Below are the code and all the weights of a small trained network. Each question names an input and a target symbol and asks about switching units off, where a switched-off unit gives its printed mean instead of its output.

import numpy as np


def w(rows, s, z=0):
    codes = np.array(rows[::2]) - 128.0
    scale = np.full(codes.shape[1], s)
    scale[-1] = z or s
    return codes * scale


def norm(h):
    return h / np.sqrt((h * h).mean(-1, keepdims=True) + 1e-5)


def softmax(a):
    e = np.exp(a - a.max(-1, keepdims=True))
    return e / e.sum(-1, keepdims=True)


def log_softmax(a):
    a = a - a.max(-1, keepdims=True)
    return a - np.log(np.exp(a).sum(-1, keepdims=True))


def net(x, mask):
    ids = ['ΞΠΦεζημτψ'.index(c) for c in x.split()]
    T = len(ids)
    res = E[ids] + P[:T]
    u = 0
    for l in range(2):
        r = norm(res)
        for j in range(3):
            rows = slice(4 * j, 4 * j + 4)
            q, k, v = (r @ M[l][rows].T for M in (Q, K, V))
            z = softmax(np.where(np.tri(T) > 0, q @ k.T / 4**0.5, -1e9)) @ v
            o = O[l][rows]
            res = res + np.where(mask[u + j], z, o[:, -1]) @ o[:, :-1]
        u += 3
    return log_softmax(norm(res)[-1] @ U[:, :-1].T + U[:, -1])


Q, K, V, O = {}, {}, {}, {}
E = w([
[119,165,231,253],'Ξ',
[93,150,134,69],'Π',
[169,83,110,134],'Φ',
[99,94,142,89],'ε',
[48,202,188,174],'ζ',
[124,148,136,142],'η',
[134,106,74,98],'μ',
[68,31,165,175],'τ',
[17,156,149,133],'ψ',
],0.019)
P = w([
[47,88,230,117],'0',
[70,101,181,160],'1',
[72,114,151,182],'2',
[72,116,133,206],'3',
[60,116,119,225],'4',
[51,109,108,239],'5',
[50,114,110,254],'6',
],0.0055)
Q[0] = w([
[36,44,82,180],'0.h0',
[253,146,171,36],'0.h0',
[194,157,76,143],'0.h0',
[123,193,64,118],'0.h0',
[249,121,158,91],'0.h1',
[255,196,236,95],'0.h1',
[162,211,114,52],'0.h1',
[133,130,55,182],'0.h1',
[223,134,158,181],'0.h2',
[244,156,116,78],'0.h2',
[226,112,160,142],'0.h2',
[85,159,101,127],'0.h2',
],0.015)
K[0] = w([
[8,126,60,166],'0.h0',
[208,145,203,65],'0.h0',
[149,64,214,109],'0.h0',
[157,117,181,176],'0.h0',
[231,158,161,138],'0.h1',
[208,112,195,86],'0.h1',
[172,196,153,52],'0.h1',
[141,133,64,147],'0.h1',
[130,131,142,202],'0.h2',
[147,97,239,156],'0.h2',
[149,135,190,198],'0.h2',
[105,92,105,104],'0.h2',
],0.015)
V[0] = w([
[172,206,99,104],'0.h0',
[59,155,63,105],'0.h0',
[116,126,110,120],'0.h0',
[158,89,83,36],'0.h0',
[94,206,180,145],'0.h1',
[135,76,167,140],'0.h1',
[145,119,37,147],'0.h1',
[138,140,254,178],'0.h1',
[171,162,116,121],'0.h2',
[147,126,112,100],'0.h2',
[172,120,208,114],'0.h2',
[142,163,64,87],'0.h2',
],0.0088)
O[0] = w([
[132,224,207,118,2],'0.h0',
[126,210,1,190,241],'0.h0',
[125,141,106,140,144],'0.h0',
[28,143,191,116,24],'0.h0',
[167,213,102,152,185],'0.h1',
[151,69,115,117,161],'0.h1',
[38,89,133,114,48],'0.h1',
[216,121,50,208,164],'0.h1',
[72,118,140,149,34],'0.h2',
[133,107,121,149,112],'0.h2',
[133,196,145,182,80],'0.h2',
[109,70,71,153,102],'0.h2',
],0.0068,0.005)
Q[1] = w([
[156,98,203,146],'1.h0',
[175,159,96,68],'1.h0',
[73,123,13,173],'1.h0',
[220,135,83,152],'1.h0',
[112,120,157,63],'1.h1',
[82,115,25,104],'1.h1',
[89,166,175,117],'1.h1',
[154,155,209,50],'1.h1',
[128,180,157,133],'1.h2',
[94,120,60,75],'1.h2',
[123,114,204,3],'1.h2',
[176,122,138,49],'1.h2',
],0.016)
K[1] = w([
[172,137,199,200],'1.h0',
[187,99,119,36],'1.h0',
[44,165,3,48],'1.h0',
[221,177,124,52],'1.h0',
[106,137,105,59],'1.h1',
[97,86,47,211],'1.h1',
[117,95,156,80],'1.h1',
[161,139,133,6],'1.h1',
[157,89,173,140],'1.h2',
[79,79,68,92],'1.h2',
[123,126,248,16],'1.h2',
[185,107,155,43],'1.h2',
],0.014)
V[1] = w([
[186,121,143,6],'1.h0',
[172,124,96,107],'1.h0',
[116,33,161,174],'1.h0',
[115,97,102,134],'1.h0',
[150,168,87,50],'1.h1',
[141,176,184,165],'1.h1',
[171,160,201,135],'1.h1',
[80,131,235,188],'1.h1',
[99,99,84,81],'1.h2',
[195,115,167,126],'1.h2',
[145,112,149,153],'1.h2',
[169,103,157,182],'1.h2',
],0.014)
O[1] = w([
[193,137,62,175,73],'1.h0',
[172,87,155,137,159],'1.h0',
[151,221,150,56,1],'1.h0',
[142,119,116,98,151],'1.h0',
[117,240,110,114,45],'1.h1',
[187,119,221,203,122],'1.h1',
[155,148,242,150,62],'1.h1',
[110,6,249,221,120],'1.h1',
[90,150,179,160,158],'1.h2',
[154,136,124,63,46],'1.h2',
[127,105,108,83,111],'1.h2',
[140,81,102,70,115],'1.h2',
],0.011,0.0064)
U = w([
[233,190,134,119,68],'Ξ',
[148,252,172,206,113],'Π',
[126,34,130,49,2],'Φ',
[76,151,132,70,242],'ε',
[161,117,190,179,120],'ζ',
[224,147,90,107,164],'η',
[12,207,165,124,93],'μ',
[128,2,115,61,35],'τ',
[111,138,59,232,148],'ψ',
],0.014,0.0076)

Each question gives the input, a string of symbols that net reads in full, and the target symbol t.
The units are the heads (4 rows each of Q, K, V and O). Each row of codes is followed by its name. A weight is (code - 128) times the scale printed after its matrix; where a second scale follows, it is the last column's (O and U).
mask holds one flag per head, layer by layer. A switched-off head (its flag False) gives its mean, the last column of its rows in O, instead of its output. The means were averaged over made-up inputs and are rounded, as every weight is.
A unit's drop is (log p(t) with every unit on - log p(t) with that unit switched off) / (log p(t) with every unit on - log p(t) with every unit switched off).
The circuit of an input: a set's keep is (log p(t) with only the set's units on - log p(t) with every unit switched off) / (log p(t) with every unit on - log p(t) with every unit switched off). Starting from all 6 units, units are removed one at a time, each time the one whose removal leaves the highest keep (on an exact tie, the one counted first), for as long as the keep stays at least 0.8.
circuit, biggest first: the units of the circuit, biggest drop first
most important unit: the unit with the biggest drop
heads that matter: for each layer, one digit per head in row order, 1 if its drop is at least 0.15 and else 0, layers parted by /
input Φ τ μ ε ψ, target ε: most important unit	1.h0
input ζ ε Π ζ η τ μ, target ε: heads that matter	010 / 100
input ε Π Φ Ξ μ Π, target μ: circuit, biggest first	0.h0, 0.h1
input Π ψ Ξ Π Π μ Φ, target μ: circuit, biggest first	0.h1, 1.h0, 1.h2
input Φ ψ η Π μ η, target μ: circuit, biggest first	0.h1, 1.h0
input ε Ξ Π μ, target μ: circuit, biggest first	0.h1, 1.h2
input ε ζ Φ η ζ, target Π: heads that matter	011 / 110
input ε μ η Π μ η Φ, target ε: circuit, biggest first	0.h1, 1.h0, 0.h0
input ε τ ε τ Π Ξ ε, target ζ: heads that matter	100 / 010
input ζ Π ε η η ε η, target η: circuit, biggest first	1.h2, 0.h0
input Π η ζ Π μ μ τ, target ε: heads that matter	110 / 100
input Ξ Π ζ Φ Ξ, target ζ: heads that matter	000 / 010
input μ Π ζ, target μ: circuit, biggest first	0.h1, 1.h0
input μ Π ε, target μ: most important unit	0.h0
input Π η μ, target ε: circuit, biggest first	0.h1, 1.h1
input ε τ Φ τ Φ, target τ: heads that matter	000 / 010
input η Π Π ε μ τ, target ε: circuit, biggest first	0.h1, 1.h0
input Φ ζ ζ ε, target η: circuit, biggest first	0.h0, 1.h0
input ε Ξ ψ, target ζ: heads that matter	010 / 010
input Φ Φ ε Π ζ ε, target ζ: circuit, biggest first	1.h1
input Φ Φ η Φ, target η: heads that matter	100 / 110
input Ξ τ ζ Π Φ, target ζ: heads that matter	001 / 010
input Π μ ε η μ ε, target ε: heads that matter	001 / 110
